Here is a tiny trained network, its code and every weight. The questions are about switching its units off for an input and a target symbol, where a switched-off unit gives its printed mean instead of its output.

import numpy as np


def w(rows, s, z=0):
    codes = np.array(rows[::2]) - 128.0
    scale = np.full(codes.shape[1], s)
    scale[-1] = z or s
    return codes * scale


def f(y):
    return np.maximum(y, 0)


def softmax(a):
    e = np.exp(a - a.max(-1, keepdims=True))
    return e / e.sum(-1, keepdims=True)


def log_softmax(a):
    a = a - a.max(-1, keepdims=True)
    return a - np.log(np.exp(a).sum(-1, keepdims=True))


def net(x, mask):
    ids = ['γδζθτψ'.index(c) for c in x.split()]
    T = len(ids)
    res = E[ids] + P[:T]
    r = res
    for j in range(2):
        rows = slice(2 * j, 2 * j + 2)
        q, k, v = (r @ M[0][rows].T for M in (Q, K, V))
        z = softmax(np.where(np.tri(T) > 0, q @ k.T / 2**0.5, -1e9)) @ v
        o = O[0][rows]
        res = res + np.where(mask[j], z, o[:, -1]) @ o[:, :-1]
    y = f(res @ A[0][:, :-1].T + A[0][:, -1])
    res = res + np.where(mask[2:14], y, B[0][:, -1]) @ B[0][:, :-1]
    return log_softmax(res[-1] @ U[:, :-1].T + U[:, -1])


Q, K, V, O, A, B = {}, {}, {}, {}, {}, {}
E = w([
[251,109,173,132,102,119],'γ',
[124,104,73,157,177,141],'δ',
[95,162,113,164,72,166],'ζ',
[155,86,71,185,77,180],'θ',
[86,142,140,104,153,172],'τ',
[108,147,78,146,85,107],'ψ',
],0.011)
P = w([
[72,5,62,60,149,56],'0',
[111,162,181,254,153,180],'1',
[106,166,145,232,157,177],'2',
[96,170,128,232,147,182],'3',
[91,154,129,224,148,149],'4',
[97,136,134,229,134,159],'5',
[80,217,81,172,130,141],'6',
],0.0035)
Q[0] = w([
[228,53,35,153,194,139],'H1',
[10,158,83,172,124,185],'H1',
[131,62,176,19,122,2],'H2',
[130,79,136,96,183,92],'H2',
],0.018)
K[0] = w([
[217,83,201,106,129,90],'H1',
[106,107,79,65,112,95],'H1',
[159,230,156,253,178,172],'H2',
[140,192,160,176,131,186],'H2',
],0.025)
V[0] = w([
[244,50,164,113,220,145],'H1',
[103,110,138,135,239,247],'H1',
[115,187,195,117,63,206],'H2',
[72,141,189,38,180,87],'H2',
],0.016)
O[0] = w([
[86,211,67,40,81,67,33],'H1',
[2,161,232,106,86,88,111],'H1',
[117,135,208,203,6,166,79],'H2',
[95,94,152,184,155,4,3],'H2',
],0.0087,0.0075)
A[0] = w([
[127,117,177,170,56,190,154],'N1',
[152,168,165,218,90,82,2],'N2',
[73,71,186,112,140,102,116],'N3',
[94,169,147,116,68,146,119],'N4',
[210,243,177,58,177,71,128],'N5',
[184,183,203,135,78,131,84],'N6',
[129,114,125,45,105,218,17],'N7',
[254,107,127,89,117,88,153],'N8',
[101,132,189,73,131,152,63],'N9',
[179,153,231,42,170,189,150],'N10',
[57,151,128,195,151,165,178],'N11',
[132,135,114,137,197,114,48],'N12',
],0.0083,0.0014)
B[0] = w([
[50,129,151,115,112,191,255],'N1',
[139,129,76,109,172,56,155],'N2',
[128,139,134,143,112,59,144],'N3',
[131,73,123,133,165,171,147],'N4',
[88,147,247,89,130,166,160],'N5',
[158,130,155,108,188,101,156],'N6',
[96,139,72,144,85,72,239],'N7',
[208,129,171,166,94,117,162],'N8',
[156,133,106,147,149,99,139],'N9',
[154,122,107,148,81,53,198],'N10',
[94,76,159,126,86,141,212],'N11',
[116,131,116,137,187,136,147],'N12',
],0.014,0.0088)
U = w([
[168,150,188,95,75,103,2],'γ',
[67,163,109,58,206,125,121],'δ',
[73,83,161,146,84,173,250],'ζ',
[109,144,24,121,53,99,42],'θ',
[99,81,151,176,108,2,71],'τ',
[188,93,115,166,173,103,203],'ψ',
],0.0042,0.00086)

Each question gives the input, a string of symbols that net reads in full, and the target symbol t.
The units are the heads (2 rows each of Q, K, V and O) and the neurons (one row each of A and B). Each row of codes is followed by its name. A weight is (code - 128) times the scale printed after its matrix; where a second scale follows, it is the last column's (O, A, B and U).
mask holds one flag per unit, heads first, then neurons. A switched-off unit (its flag False) gives its mean, the last column of its rows in O or B, instead of its output. The means were averaged over made-up inputs and are rounded, as every weight is.
A unit's drop is (log p(t) with every unit on - log p(t) with that unit switched off) / (log p(t) with every unit on - log p(t) with every unit switched off).
The circuit of an input: a set's keep is (log p(t) with only the set's units on - log p(t) with every unit switched off) / (log p(t) with every unit on - log p(t) with every unit switched off). Starting from the 12 units with the biggest drops (on a tie, the unit counted first), units are removed one at a time, each time the one whose removal leaves the highest keep (on an exact tie, the one counted first), for as long as the keep stays at least 0.8.
circuit, biggest first: the units of the circuit, biggest drop first
k most important neurons: the k neurons with the biggest drops, biggest first
which heads matter: for each layer, one digit per head in row order, 1 if its drop is at least 0.15 and else 0, layers parted by /
drop when u is switched off: that unit's drop, to one decimal
input τ ζ ζ θ, target τ: which heads matter => 11
input θ ψ θ δ ψ ζ, target θ: circuit, biggest first => H2, N7, N10
input ζ τ θ γ θ, target θ: which heads matter => 10
input ζ ζ τ δ τ γ, target γ: circuit, biggest first => H1, N5, N8
input τ θ δ ζ θ δ, target τ: circuit, biggest first => H2, H1
input γ ψ γ, target γ: circuit, biggest first => N5, H1, N8
input τ ζ θ ζ τ τ ψ, target τ: circuit, biggest first => H2
input δ ζ δ, target δ: circuit, biggest first => H2, H1, N12
input δ ζ δ ζ, target δ: which heads matter => 11
input ψ θ ζ τ ζ θ, target ψ: which heads matter => 11
input τ θ ζ ζ, target τ: drop when N2 is switched off => 0.1
input δ ζ ζ ζ ζ θ τ, target δ: drop when H2 is switched off => 1.5
input τ θ ζ τ, target τ: drop when N3 is switched off => 0.2
input θ ζ τ, target θ: drop when H2 is switched off => 0.5
input δ ψ ζ ζ ζ ζ τ, target δ: most important neuron => N12
